Below is a small trained network, with its code and all its weights. Each question gives an input and a target symbol and asks what happens when units are switched off, that is, made to give their printed mean instead of their output.

import numpy as np


def w(rows, s, z=0):
    codes = np.array(rows[::2]) - 128.0
    scale = np.full(codes.shape[1], s)
    scale[-1] = z or s
    return codes * scale


def norm(h):
    return h / np.sqrt((h * h).mean(-1, keepdims=True) + 1e-5)


def f(y):
    return np.maximum(y, 0)


def softmax(a):
    e = np.exp(a - a.max(-1, keepdims=True))
    return e / e.sum(-1, keepdims=True)


def log_softmax(a):
    a = a - a.max(-1, keepdims=True)
    return a - np.log(np.exp(a).sum(-1, keepdims=True))


def net(x, mask):
    ids = ['ΓΔΘΞΠΣαζημτω'.index(c) for c in x.split()]
    T = len(ids)
    res = E[ids] + P[:T]
    r = norm(res)
    for j in range(2):
        rows = slice(2 * j, 2 * j + 2)
        q, k, v = (r @ M[0][rows].T for M in (Q, K, V))
        z = softmax(np.where(np.tri(T) > 0, q @ k.T / 2**0.5, -1e9)) @ v
        o = O[0][rows]
        res = res + np.where(mask[j], z, o[:, -1]) @ o[:, :-1]
    y = f(norm(res) @ A[0][:, :-1].T + A[0][:, -1])
    res = res + np.where(mask[2:6], y, B[0][:, -1]) @ B[0][:, :-1]
    return log_softmax(norm(res)[-1] @ U[:, :-1].T + U[:, -1])


Q, K, V, O, A, B = {}, {}, {}, {}, {}, {}
E = w([
[47,111,83,169,193,154],'Γ',
[192,123,128,45,104,128],'Δ',
[148,41,44,142,101,141],'Θ',
[89,145,133,64,226,192],'Ξ',
[128,85,131,112,71,58],'Π',
[93,193,99,107,73,157],'Σ',
[202,34,142,160,110,182],'α',
[120,172,120,192,59,104],'ζ',
[202,140,65,91,231,100],'η',
[98,127,54,195,20,136],'μ',
[123,122,77,153,186,26],'τ',
[78,124,249,109,160,63],'ω',
],0.019)
P = w([
[158,194,130,253,93,122],'0',
[94,119,96,191,90,115],'1',
[68,90,99,144,105,117],'2',
[61,78,95,123,96,113],'3',
[76,68,105,111,126,91],'4',
[91,49,101,96,113,91],'5',
[68,25,106,76,94,101],'6',
],0.005)
Q[0] = w([
[235,106,238,204,87,225],'H1',
[127,130,185,214,115,108],'H1',
[126,48,150,103,115,112],'H2',
[91,5,50,74,135,119],'H2',
],0.017)
K[0] = w([
[245,61,97,211,172,181],'H1',
[154,90,173,150,144,134],'H1',
[139,88,176,143,152,114],'H2',
[148,6,172,99,187,107],'H2',
],0.018)
V[0] = w([
[140,152,1,109,83,169],'H1',
[210,24,149,196,160,181],'H1',
[203,37,154,173,101,214],'H2',
[145,159,14,36,147,183],'H2',
],0.0093)
O[0] = w([
[181,100,155,206,107,170,201],'H1',
[109,206,2,83,137,92,2],'H1',
[139,110,48,115,125,129,93],'H2',
[194,198,128,159,150,152,130],'H2',
],0.008,0.0065)
A[0] = w([
[109,163,202,65,149,161,81],'N1',
[87,253,121,99,108,82,213],'N2',
[186,129,158,74,55,107,63],'N3',
[130,129,157,150,170,64,5],'N4',
],0.017,0.0028)
B[0] = w([
[101,166,89,82,73,142,235],'N1',
[170,28,187,148,140,161,215],'N2',
[140,121,142,135,246,118,219],'N3',
[116,215,129,95,108,94,255],'N4',
],0.012,0.0036)
U = w([
[42,131,99,185,202,155,156],'Γ',
[191,144,106,100,218,141,117],'Δ',
[176,96,16,91,89,157,77],'Θ',
[106,190,103,50,119,240,126],'Ξ',
[113,118,137,160,169,17,100],'Π',
[167,88,186,181,91,135,192],'Σ',
[166,45,20,92,112,142,151],'α',
[94,110,91,180,4,92,3],'ζ',
[193,131,110,92,215,143,126],'η',
[153,168,128,155,37,190,130],'μ',
[71,198,164,86,103,72,113],'τ',
[92,43,155,33,126,96,136],'ω',
],0.011,0.004)

Each question gives the input, a string of symbols that net reads in full, and the target symbol t.
The units are the heads (2 rows each of Q, K, V and O) and the neurons (one row each of A and B). Each row of codes is followed by its name. A weight is (code - 128) times the scale printed after its matrix; where a second scale follows, it is the last column's (O, A, B and U).
mask holds one flag per unit, heads first, then neurons. A switched-off unit (its flag False) gives its mean, the last column of its rows in O or B, instead of its output. The means were averaged over made-up inputs and are rounded, as every weight is.
A unit's drop is (log p(t) with every unit on - log p(t) with that unit switched off) / (log p(t) with every unit on - log p(t) with every unit switched off).
The circuit of an input: a set's keep is (log p(t) with only the set's units on - log p(t) with every unit switched off) / (log p(t) with every unit on - log p(t) with every unit switched off). Starting from all 6 units, units are removed one at a time, each time the one whose removal leaves the highest keep (on an exact tie, the one counted first), for as long as the keep stays at least 0.8.
circuit, biggest first: the units of the circuit, biggest drop first
k most important neurons: the k neurons with the biggest drops, biggest first
heads that matter: for each layer, one digit per head in row order, 1 if its drop is at least 0.15 and else 0, layers parted by /
drop of u: that unit's drop, to one decimal
input Γ Γ Σ Θ Ξ μ, target Σ: circuit, biggest first -> [H1]
input Δ α τ τ, target α: heads that matter -> 01
input Γ Γ μ Ξ τ Γ Δ, target η: heads that matter -> 00
input Π ω τ Γ τ, target ω: heads that matter -> 10
input Ξ ω Γ, target ω: circuit, biggest first -> [H1, H2]
input Δ Π α Π, target α: heads that matter -> 01
input ω ω Θ, target ω: heads that matter -> 11
input Ξ ω Ξ τ Γ η Γ, target ω: circuit, biggest first -> [H1, N2]
input Γ Γ η Π, target Π: 3 most important neurons -> [N3, N2, N1]
input ω Σ Δ Σ, target Σ: heads that matter -> 00
input Γ Θ Π Δ, target η: heads that matter -> 00
input Σ μ Ξ Γ η Σ Δ, target Σ: heads that matter -> 10
input Δ ω Δ Θ ω Σ Σ, target Σ: drop of N2 -> 0.0
input Γ Γ Γ τ α μ η, target α: drop of H2 -> 1.0
input Σ Γ Γ τ Γ τ τ, target Σ: drop of H1 -> 1.4
input Γ Γ Γ Δ, target Δ: most important neuron -> [N3]
